Here is a tiny trained network, its code and every weight. The questions are about switching its units off for an input and a class, where a switched-off unit gives its printed mean instead of its output.

import numpy as np


def w(rows, s, z=0):
    codes = np.array(rows[::2]) - 128.0
    scale = np.full(codes.shape[1], s)
    scale[-1] = z or s
    return codes * scale


def norm(h):
    return h / np.sqrt((h * h).mean(-1, keepdims=True) + 1e-5)


def f(y):
    return y / 2 * (1 + np.tanh(0.7978845608 * (y + 0.044715 * y**3)))


def log_softmax(a):
    a = a - a.max(-1, keepdims=True)
    return a - np.log(np.exp(a).sum(-1, keepdims=True))


def net(x, mask):
    res = np.array(x, float).reshape(1, 6) / 4 @ E
    u = 0
    for l in range(3):
        y = f(norm(res) @ A[l][:, :-1].T + A[l][:, -1])
        res = res + np.where(mask[u : u + 13], y, B[l][:, -1]) @ B[l][:, :-1]
        u += 13
    return log_softmax(norm(res)[-1] @ U[:, :-1].T + U[:, -1])


A, B = {}, {}
E = w([
[40,1,108],'x0',
[128,127,128],'x1',
[191,40,215],'x2',
[34,177,197],'x3',
[128,128,129],'x4',
[127,128,129],'x5',
],0.0064)
A[0] = w([
[213,231,166,252],'L0N0',
[57,72,114,122],'L0N1',
[79,130,9,161],'L0N2',
[154,196,221,87],'L0N3',
[104,143,86,153],'L0N4',
[131,83,53,72],'L0N5',
[85,100,17,24],'L0N6',
[182,207,212,90],'L0N7',
[133,145,201,107],'L0N8',
[182,201,101,103],'L0N9',
[117,74,70,104],'L0N10',
[227,131,189,74],'L0N11',
[225,101,23,248],'L0N12',
],0.015,0.011)
B[0] = w([
[88,232,130,248],'L0N0',
[176,116,91,168],'L0N1',
[168,173,75,188],'L0N2',
[57,72,150,162],'L0N3',
[137,168,105,151],'L0N4',
[126,91,83,138],'L0N5',
[216,60,100,142],'L0N6',
[98,47,152,171],'L0N7',
[89,85,149,145],'L0N8',
[164,109,62,158],'L0N9',
[140,79,121,147],'L0N10',
[88,154,224,158],'L0N11',
[248,130,159,234],'L0N12',
],0.014)
A[1] = w([
[122,166,91,109],'L1N0',
[85,232,45,193],'L1N1',
[226,131,114,146],'L1N2',
[134,122,132,124],'L1N3',
[172,66,197,200],'L1N4',
[81,122,90,148],'L1N5',
[170,232,164,57],'L1N6',
[168,187,197,2],'L1N7',
[101,86,148,79],'L1N8',
[187,140,118,112],'L1N9',
[100,7,110,119],'L1N10',
[168,161,130,52],'L1N11',
[110,72,224,37],'L1N12',
],0.015,0.0078)
B[1] = w([
[121,115,93,145],'L1N0',
[139,4,55,254],'L1N1',
[73,124,172,254],'L1N2',
[109,140,141,127],'L1N3',
[83,153,125,223],'L1N4',
[125,101,130,146],'L1N5',
[152,185,167,194],'L1N6',
[199,106,174,144],'L1N7',
[113,169,131,129],'L1N8',
[78,133,158,181],'L1N9',
[124,232,162,170],'L1N10',
[120,127,123,135],'L1N11',
[138,193,90,155],'L1N12',
],0.013,0.0081)
A[2] = w([
[97,160,66,119],'L2N0',
[154,77,167,183],'L2N1',
[153,218,144,153],'L2N2',
[55,102,5,3],'L2N3',
[166,75,67,83],'L2N4',
[119,96,202,142],'L2N5',
[162,106,55,89],'L2N6',
[82,27,75,61],'L2N7',
[185,114,173,53],'L2N8',
[93,152,99,110],'L2N9',
[82,156,102,111],'L2N10',
[94,123,122,137],'L2N11',
[97,119,92,110],'L2N12',
],0.019,0.008)
B[2] = w([
[34,151,152,173],'L2N0',
[53,46,175,188],'L2N1',
[158,159,50,253],'L2N2',
[56,106,24,207],'L2N3',
[171,97,221,211],'L2N4',
[116,8,166,199],'L2N5',
[176,73,191,215],'L2N6',
[158,119,53,192],'L2N7',
[2,126,113,162],'L2N8',
[70,172,139,147],'L2N9',
[64,197,129,160],'L2N10',
[118,150,67,147],'L2N11',
[96,132,112,146],'L2N12',
],0.012,0.0076)
U = w([
[223,186,88,255],'0',
[236,36,150,119],'1',
[58,130,34,182],'2',
[130,18,55,98],'3',
[166,184,254,74],'4',
[107,23,222,169],'5',
[20,139,205,129],'6',
[82,235,121,16],'7',
],0.031,0.0015)

Each question gives the input, the list of numbers given to net, and the class t.
The units are the neurons (one row each of A and B). Each row of codes is followed by its name. A weight is (code - 128) times the scale printed after its matrix; where a second scale follows, it is the last column's (A, B and U).
mask holds one flag per neuron, layer by layer. A switched-off neuron (its flag False) gives its mean, the last column of its row in B, instead of its output. The means were averaged over made-up inputs and are rounded, as every weight is.
A unit's drop is (log p(t) with every unit on - log p(t) with that unit switched off) / (log p(t) with every unit on - log p(t) with every unit switched off).
The circuit of an input: a set's keep is (log p(t) with only the set's units on - log p(t) with every unit switched off) / (log p(t) with every unit on - log p(t) with every unit switched off). Starting from the 12 units with the biggest drops (on a tie, the unit counted first), units are removed one at a time, each time the one whose removal leaves the highest keep (on an exact tie, the one counted first), for as long as the keep stays at least 0.8.
circuit, biggest first: the units of the circuit, biggest drop first
unit that matters most: the unit with the biggest drop
k most important neurons: the k neurons with the biggest drops, biggest first
k most important neurons of layer l: the k neurons of layer l with the biggest drops, biggest first
input [8,2,3,-7,2,0], class 5: most important neuron of layer 1 : (L1N1)
input [-5,6,-8,3,5,-1], class 2: circuit, biggest first : (L1N1 L0N0)
input [7,4,-5,0,-7,-4], class 1: circuit, biggest first : (L0N6 L2N4)
input [-6,6,1,0,-2,4], class 4: 3 most important neurons of layer 0 : (L0N11 L0N2 L0N7)
input [-4,5,-8,0,2,7], class 0: circuit, biggest first : (L0N3 L2N1)
input [3,7,-5,6,3,-6], class 3: 3 most important neurons : (L0N12 L1N1 L0N0)
input [0,-6,-1,4,-2,6], class 2: 2 most important neurons : (L0N12 L2N3)
input [-3,6,1,-3,8,-8], class 4: 2 most important neurons : (L0N12 L0N11)
input [-6,4,-3,1,-1,3], class 2: 2 most important neurons : (L0N0 L1N1)
input [4,-4,-4,1,-4,-2], class 3: 2 most important neurons : (L0N12 L2N3)
input [-5,-8,7,-1,-3,8], class 4: 2 most important neurons : (L0N0 L1N1)
input [2,1,5,6,-5,7], class 7: 2 most important neurons : (L0N0 L0N12)
input [7,-6,7,7,2,-5], class 7: 3 most important neurons : (L0N12 L0N0 L1N10)
input [4,5,-7,8,-1,2], class 3: circuit, biggest first : (L1N1)
input [8,1,-1,8,8,1], class 3: 2 most important neurons of layer 0 : (L0N7 L0N12)
input [5,0,-5,8,2,-8], class 3: 2 most important neurons : (L1N1 L0N12)
input [-7,-8,-6,6,0,0], class 2: 2 most important neurons : (L1N1 L0N0)
input [0,-7,-7,-7,-4,3], class 0: 2 most important neurons of layer 0 : (L0N12 L0N7)
input [1,-1,4,-3,-4,5], class 5: 2 most important neurons of layer 0 : (L0N0 L0N2)
input [3,2,7,-4,-2,-4], class 5: unit that matters most : L0N0
